Moves between elements:
at | ψ φ δ γ
z444 | z573 z363 z475 z930
z124 | z353 z290 z339 z313
z363 | z196 z855 z531 z444
z339 | z833 z61 z261 z500
z590 | z773 z654 z970 z60
z146 | z195 z307 z820 z463
z390 | z261 z915 z150 z570
z110 | z506 z11 z47 z876
z231 | z357 z521 z950 z801
z538 | z500 z614 z570 z790
z328 | z231 z195 z750 z415
z712 | z313 z788 z538 z261
z553 | z61 z963 z915 z614
z150 | z790 z217 z382 z519
z284 | z627 z729 z392 z350
z833 | z110 z347 z138 z349
z531 | z830 z760 z854 z475
z62 | z146 z946 z350 z168
z191 | z570 z988 z184 z382
z142 | z382 z664 z357 z654
z61 | z347 z636 z712 z339
z855 | z387 z336 z760 z363
z651 | z660 z573 z855 z332
z519 | z128 z150 z733 z972
z660 | z94 z907 z387 z91
z930 | z651 z444 z506 z841
z946 | z307 z885 z284 z62
z138 | z47 z313 z949 z636
z465 | z970 z801 z195 z564
z614 | z339 z553 z390 z538
z364 | z465 z415 z146 z494
z178 | z729 z960 z660 z507
z410 | z415 z463 z946 z562
z788 | z124 z949 z614 z712
z944 | z184 z60 z303 z357
z128 | z788 z790 z40 z915
z168 | z463 z62 z600 z985
z374 | z946 z600 z507 z94
z313 | z427 z124 z500 z138
z950 | z462 z649 z364 z672
z841 | z332 z930 z803 z760
z475 | z336 z531 z221 z506
z599 | z988 z937 z60 z664
z40 | z614 z376 z988 z217
z972 | z915 z519 z773 z988
z177 | z444 z803 z11 z854
z463 | z328 z146 z885 z410
z349 | z876 z833 z636 z290
z960 | z985 z392 z907 z178
z649 | z303 z564 z415 z950
z672 | z715 z950 z494 z195
z803 | z363 z506 z228 z177
z790 | z949 z538 z376 z128
z350 | z820 z284 z960 z600
z521 | z944 z715 z649 z231
z357 | z937 z944 z462 z912
z636 | z692 z138 z788 z61
z570 | z963 z390 z519 z376
z750 | z950 z976 z562 z307
z94 | z62 z374 z172 z392
z988 | z390 z972 z283 z191
z600 | z885 z350 z178 z374
z392 | z168 z94 z742 z960
z742 | z600 z172 z417 z907
z382 | z376 z191 z937 z733
z290 | z251 z349 z61 z124
z91 | z392 z660 z196 z548
z885 | z750 z820 z729 z946
z172 | z350 z507 z548 z742
z654 | z733 z142 z912 z590
z283 | z150 z773 z142 z184
z228 | z531 z961 z353 z11
z773 | z217 z733 z664 z283
z573 | z907 z196 z336 z651
z336 | z235 z830 z841 z855
z195 | z521 z672 z976 z328
z11 | z475 z228 z427 z110
z564 | z881 z465 z328 z649
z376 | z553 z570 z972 z40
z500 | z349 z339 z963 z949
z876 | z803 z110 z692 z251
z462 | z590 z303 z465 z715
z417 | z178 z548 z651 z235
z963 | z636 z261 z128 z553
z733 | z40 z382 z599 z773
z949 | z290 z500 z553 z788
z961 | z760 z221 z251 z228
z60 | z283 z590 z881 z944
z854 | z930 z177 z110 z221
z261 | z138 z712 z790 z963
z801 | z912 z231 z672 z465
z415 | z801 z328 z307 z364
z196 | z742 z387 z830 z573
z912 | z599 z357 z715 z970
z627 | z494 z562 z168 z820
z353 | z854 z251 z833 z427
z830 | z417 z657 z930 z336
z307 | z672 z750 z627 z146
z235 | z507 z417 z332 z387
z760 | z657 z841 z177 z531
z907 | z374 z742 z235 z660
z387 | z172 z235 z657 z196
z548 | z960 z91 z573 z417
z664 | z191 z599 z944 z142
z820 | z976 z627 z985 z885
z221 | z841 z854 z876 z961
z251 | z177 z876 z347 z353
z506 | z855 z475 z961 z803
z976 | z649 z494 z410 z750
z562 | z364 z410 z62 z627
z427 | z221 z353 z349 z47
z347 | z11 z692 z313 z833
z494 | z564 z364 z463 z976
z332 | z91 z651 z363 z657
z303 | z654 z881 z801 z462
z729 | z562 z985 z94 z284
z507 | z284 z178 z91 z172
z715 | z60 z462 z564 z521
z937 | z972 z184 z590 z599
z970 | z664 z912 z521 z881
z184 | z519 z283 z654 z937
z915 | z712 z128 z217 z390
z657 | z548 z332 z444 z830
z692 | z228 z47 z124 z347
z217 | z538 z40 z191 z150
z985 | z410 z168 z374 z729
z47 | z961 z427 z290 z692
z881 | z142 z970 z231 z303

The rows follow the links: the fewer symbols apart two elements are, the more alike their rows tend to be.

Each row, then its element:
0,-47,-19,13,-12,-70,-11,36,8,25,-1,27,-36,10,-9,-4,45,-15,-46,64,-49,-31,36,34,28,-55,-9,-38,42,-85,-36,-65,-22,-41,-16,-27,-42,61,26,16,-25,-33,-11,0,-9,18,65,18,-21,8,9,-2,27,-31: z692
-39,-17,-20,43,-43,33,-53,-28,18,-55,5,-35,-8,-22,18,-40,29,13,15,-30,23,31,-21,-10,54,0,-39,-6,-55,40,29,3,12,-2,31,-42,78,-23,-24,41,-1,-60,66,13,9,-105,-2,43,-29,-6,6,36,-8,2: z507
50,52,-6,-42,67,9,31,-4,-24,15,0,-21,20,29,5,61,-43,-5,-5,-16,19,-21,26,6,-7,29,63,35,24,24,13,50,17,-3,-39,72,-26,0,36,-33,34,50,-33,-26,-13,96,5,-68,42,-9,-7,-36,27,19: z937
-11,-8,-24,-6,12,10,-19,-36,35,-37,10,-63,-51,13,11,-39,15,-2,10,-35,9,70,-68,-17,18,19,-42,19,-29,67,80,68,27,31,17,-33,18,-73,-17,-29,7,-55,21,31,18,-47,-52,24,-13,13,31,-1,-29,24: z729
3,-37,55,19,-26,-29,10,63,-34,35,-13,61,2,-21,-12,-29,0,15,-18,52,-54,-33,3,51,-40,-17,14,-19,6,-101,-51,-74,-34,-42,12,-21,-49,65,-13,24,-22,46,-38,-16,-11,41,13,-11,6,3,-14,8,4,-26: z636
-31,74,4,3,3,60,-5,2,1,-21,-10,-39,6,-2,-6,-9,-72,22,58,-47,20,37,-39,-52,-19,-3,-52,48,-24,52,9,13,8,10,26,-1,68,-48,-27,6,4,-29,10,15,53,-74,-38,39,-6,6,31,48,-45,37: z463
-29,32,20,-2,-2,49,4,-16,12,-21,-3,-27,-3,-13,-3,-36,-39,18,51,-43,17,58,-70,-42,-38,19,-52,32,-38,61,39,38,12,37,35,-20,39,-69,-43,-17,-3,-14,7,25,36,-60,-73,28,-4,8,24,27,-56,31: z820
5,85,-46,-40,59,20,8,-16,19,-6,-1,-68,-20,44,-7,41,-65,-3,28,-33,24,29,-12,-57,2,-10,-31,54,28,71,31,54,23,13,-23,35,31,-51,20,-38,16,-46,-12,18,45,-13,-13,16,0,12,46,7,-17,41: z328
-42,-28,-1,45,-55,37,-42,-28,17,-49,4,-12,9,-37,19,-46,35,15,17,-35,23,29,-27,-12,33,7,-35,-17,-61,34,20,-3,5,16,38,-47,71,-19,-38,39,-6,-41,68,8,-1,-104,-16,41,-29,-10,-8,36,-16,-6: z742
6,91,24,-35,32,55,47,-11,-14,20,-9,7,61,1,-18,46,-89,11,50,-43,37,0,-2,-58,-61,26,4,48,11,50,-23,28,4,33,-5,57,22,-34,-6,-25,12,48,-24,-2,25,13,-41,-12,27,-5,0,9,-27,31: z715
8,80,-37,-49,59,14,22,-21,21,5,3,-54,-16,43,-8,39,-61,-9,25,-30,25,29,-18,-59,-12,2,-18,48,32,72,35,64,23,29,-23,42,8,-59,17,-51,16,-24,-25,19,37,6,-26,5,13,14,40,-4,-22,42: z672
7,-36,58,15,-22,-30,12,62,-34,34,-14,59,2,-23,-13,-31,2,15,-17,52,-53,-29,-2,54,-49,-11,14,-15,4,-100,-44,-66,-34,-39,11,-20,-57,54,-13,17,-20,53,-43,-15,-14,55,7,-22,11,2,-14,2,-2,-23: z61
-12,-8,-34,-1,8,10,-28,-31,37,-43,8,-67,-55,13,15,-38,20,-1,7,-30,12,64,-59,-15,31,12,-42,12,-31,66,82,66,29,24,15,-32,23,-70,-16,-21,12,-63,27,26,15,-51,-39,27,-14,14,33,-3,-24,24: z284
13,106,-13,-18,43,47,22,7,-29,5,-12,-24,56,18,-6,78,-91,16,38,-34,34,-33,49,-36,-8,-1,28,51,24,40,-33,6,4,-13,-28,78,43,8,24,8,25,26,-7,-20,19,20,24,-21,25,-16,0,17,13,26: z357
-42,-44,11,40,-65,32,-32,-39,20,-40,9,6,14,-43,15,-57,53,4,17,-31,23,29,-34,-10,20,19,-35,-31,-64,32,21,5,3,30,46,-50,56,-28,-45,31,-9,-27,62,13,-8,-97,-31,36,-28,-8,-16,26,-20,-9: z660
-24,-69,-47,27,-46,-38,-33,-36,42,-15,19,14,-11,-5,12,-12,97,-26,-30,18,7,-8,33,-5,72,-26,-21,-69,3,-3,-10,-20,-3,13,4,-39,17,15,9,27,-21,-65,57,15,-19,-68,45,45,-41,-6,-12,-3,26,-36: z363
44,74,-30,-37,67,14,20,0,-22,2,0,-37,24,34,8,80,-61,2,0,-21,23,-28,46,-5,10,9,55,43,33,34,1,38,16,-18,-46,80,3,6,47,-19,36,25,-19,-23,-3,71,28,-47,33,-13,1,-20,34,24: z142
3,97,20,-32,29,57,45,-2,-18,18,-10,4,66,1,-14,52,-88,13,54,-41,38,-10,9,-55,-58,23,7,49,9,45,-30,21,1,30,-6,62,28,-27,-5,-14,9,50,-24,-8,24,6,-32,-11,25,-5,-5,14,-22,30: z462
6,87,24,-39,34,51,47,-13,-8,18,-6,2,50,5,-17,42,-79,8,53,-41,36,5,-11,-56,-67,28,2,46,11,54,-14,36,8,41,-3,55,14,-43,-11,-35,15,47,-33,2,24,16,-49,-13,26,2,0,3,-33,36: z521
-17,5,7,-9,4,31,-5,-32,27,-27,7,-39,-33,-2,4,-43,-11,2,31,-39,15,70,-79,-31,-21,26,-47,24,-37,62,65,60,22,40,28,-29,22,-77,-33,-34,4,-26,10,31,25,-50,-73,23,-7,16,23,5,-47,29: z62
0,-85,-9,-5,-18,-80,9,0,31,34,9,47,-41,9,-12,-21,84,-36,-47,65,-37,-11,11,22,8,-32,-9,-67,40,-63,-15,-32,-11,7,-8,-39,-78,21,15,-21,-35,-21,-17,15,-22,26,27,13,-22,14,-3,-35,13,-39: z876
4,106,12,-24,27,61,34,3,-29,14,-13,-2,69,3,-11,63,-96,17,50,-41,38,-22,28,-50,-38,10,15,52,12,42,-37,7,0,7,-13,70,44,-6,1,-1,19,45,-16,-11,24,8,-8,-13,27,-14,-5,17,-9,25: z881
-15,-93,22,0,-47,-58,16,-11,33,35,10,83,-6,-21,-17,-33,87,-31,-26,51,-21,-6,-1,9,-19,-14,-16,-78,18,-56,-26,-33,-20,34,17,-48,-60,13,-13,-11,-42,4,-6,17,-24,0,-3,21,-22,13,-27,-27,-4,-44: z961

Each walk starts at a row. The symbols on each line, taken left to right, move it on to the next element.
Answer with the element's row; about right is enough.
12,75,7,-51,51,32,45,-24,8,19,-2,-18,20,23,-16,38,-65,-6,39,-36,32,27,-19,-60,-53,21,-7,45,22,64,17,61,18,48,-9,49,0,-60,1,-55,14,22,-36,13,32,22,-52,-10,24,6,12,-11,-31,37
ψ δ ψ γ φ ψ δ φ φ 45,66,-25,-38,65,10,24,-6,-23,8,-2,-33,18,36,7,74,-54,-4,-7,-19,24,-26,44,-1,4,16,58,43,31,33,5,44,20,-12,-44,76,-10,6,43,-23,36,34,-25,-25,-7,82,18,-52,40,-7,-1,-22,30,25
γ ψ γ ψ φ γ ψ ψ ψ ψ -2,-89,0,-7,-25,-76,10,-4,37,37,13,64,-33,1,-14,-27,87,-37,-46,61,-36,-10,5,19,-2,-27,-7,-72,37,-60,-16,-27,-15,19,-1,-42,-73,19,8,-23,-36,-14,-14,15,-19,23,18,13,-20,14,-9,-37,5,-41
30,90,-29,-28,58,26,16,1,-27,2,-5,-35,32,34,5,85,-73,4,11,-24,28,-32,52,-19,14,4,41,50,32,36,-16,23,13,-20,-43,81,24,12,44,-2,32,24,-14,-25,8,47,30,-37,32,-15,3,-4,28,25
φ γ ψ γ γ δ 38,84,-30,-30,62,23,18,4,-27,4,-5,-39,27,36,4,78,-66,2,1,-22,25,-31,52,-12,15,6,51,45,31,35,-7,30,15,-18,-44,81,13,8,44,-10,33,24,-15,-24,2,57,33,-42,32,-12,0,-12,32,28
φ γ δ γ δ γ ψ γ 9,105,-3,-19,40,54,29,5,-28,7,-10,-16,62,9,-7,71,-92,19,40,-36,37,-32,42,-38,-21,4,23,57,20,37,-36,3,3,-7,-23,75,44,4,19,8,23,33,-12,-18,22,11,13,-19,25,-13,-2,20,7,28
3,-63,-23,2,-12,-80,-9,22,19,29,6,31,-45,17,-7,-4,63,-25,-53,67,-45,-22,28,30,30,-49,-11,-52,48,-73,-26,-49,-18,-22,-17,-30,-59,48,29,-4,-26,-32,-14,4,-13,25,53,17,-25,13,8,-18,27,-34
φ ψ γ φ φ γ δ φ -4,-93,7,-7,-29,-69,15,-10,35,37,11,69,-26,-6,-18,-30,91,-34,-42,58,-31,-10,1,15,-6,-19,-8,-74,30,-59,-18,-29,-16,25,2,-47,-71,19,-1,-24,-38,-6,-15,16,-24,16,7,14,-21,14,-12,-31,2,-41
φ φ δ γ γ δ -7,-33,3,23,-25,-49,-12,58,-11,27,-9,37,-16,-3,-10,-8,18,3,-31,61,-51,-43,34,37,8,-53,-5,-27,30,-100,-55,-87,-33,-55,-9,-26,-27,73,14,33,-23,-8,-18,-12,-3,13,60,13,-15,4,4,17,19,-33
-23,13,14,-6,0,38,-3,-26,22,-23,2,-32,-20,-8,0,-43,-20,9,40,-37,14,70,-80,-34,-31,24,-46,26,-38,62,56,57,17,42,36,-28,24,-74,-35,-26,5,-21,5,27,28,-51,-80,26,-4,14,23,10,-50,31
γ φ δ ψ γ ψ ψ γ 16,77,-24,-52,63,19,32,-24,19,7,0,-46,-11,41,-13,38,-62,-8,29,-32,24,30,-21,-56,-22,6,-18,51,29,70,32,69,19,33,-19,41,6,-64,13,-58,13,-11,-26,22,36,14,-32,1,16,12,36,-11,-24,42
ψ γ δ δ δ γ φ -22,89,-27,-3,23,47,-6,0,6,-21,-7,-62,-4,15,-3,20,-81,21,47,-43,20,33,-18,-55,3,-19,-48,59,-3,56,14,16,11,-3,1,16,70,-38,-3,4,6,-48,7,13,55,-62,-10,40,-6,6,42,44,-31,39
8,84,19,-45,41,44,48,-14,-1,19,-7,-2,40,8,-19,41,-75,2,49,-39,33,13,-12,-54,-65,27,-4,43,14,58,-2,44,13,45,-7,54,9,-48,-8,-44,12,43,-33,5,27,20,-50,-12,23,2,1,-6,-31,35
ψ φ φ δ φ φ δ δ 13,75,-4,-56,56,26,43,-22,14,13,1,-23,11,31,-12,36,-62,-6,33,-36,32,27,-20,-56,-44,19,-9,44,22,67,24,68,18,46,-16,48,0,-62,7,-60,14,10,-35,15,29,20,-48,-10,19,8,21,-12,-28,39
γ ψ ψ δ δ ψ γ δ 3,100,17,-29,26,60,39,-1,-22,15,-11,3,69,0,-14,55,-94,16,55,-43,37,-16,15,-55,-47,16,11,48,12,41,-34,13,4,18,-9,66,37,-18,-4,-7,15,49,-19,-9,23,6,-18,-16,24,-9,-6,18,-18,29
-2,-32,49,24,-29,-29,6,65,-33,29,-14,56,2,-20,-13,-25,1,17,-15,53,-52,-34,12,47,-34,-29,7,-19,9,-102,-56,-86,-35,-46,10,-24,-42,64,-9,33,-21,36,-34,-14,-8,31,23,-3,0,1,-10,12,1,-25
γ φ δ δ ψ γ γ φ 10,-40,61,8,-18,-31,15,58,-34,38,-14,56,-6,-18,-13,-31,5,10,-22,50,-52,-25,-5,58,-49,-7,22,-16,7,-97,-38,-58,-30,-33,9,-20,-64,50,-12,10,-15,55,-47,-15,-15,63,-5,-27,12,7,-14,-8,2,-24
γ ψ δ γ ψ φ δ γ -5,-33,41,28,-31,-31,0,65,-25,28,-11,51,0,-19,-12,-20,1,16,-20,52,-54,-36,19,43,-20,-35,3,-20,17,-103,-61,-89,-39,-54,6,-25,-37,70,-7,36,-20,25,-28,-17,-6,23,32,0,-4,2,-9,14,9,-29
10,110,3,-23,32,57,28,4,-31,11,-13,-9,65,7,-7,68,-94,16,46,-42,37,-27,35,-44,-28,6,18,54,14,39,-37,3,1,-1,-18,72,47,-2,8,5,20,40,-13,-16,25,10,1,-15,27,-13,-4,22,-2,27
γ ψ δ γ ψ φ δ γ 25,100,-27,-23,55,30,20,6,-28,2,-8,-33,43,25,2,83,-76,8,20,-31,31,-34,55,-24,7,3,35,49,31,33,-21,15,8,-17,-39,80,33,10,41,3,30,22,-8,-22,12,34,33,-30,28,-15,0,6,25,24
δ δ ψ φ δ δ φ γ 10,80,13,-50,46,38,49,-19,3,17,-4,-10,32,16,-19,37,-71,1,46,-36,33,18,-20,-56,-60,27,-4,44,17,63,9,53,11,51,-9,48,4,-57,-6,-48,12,32,-36,9,30,21,-52,-12,24,9,10,-9,-35,36
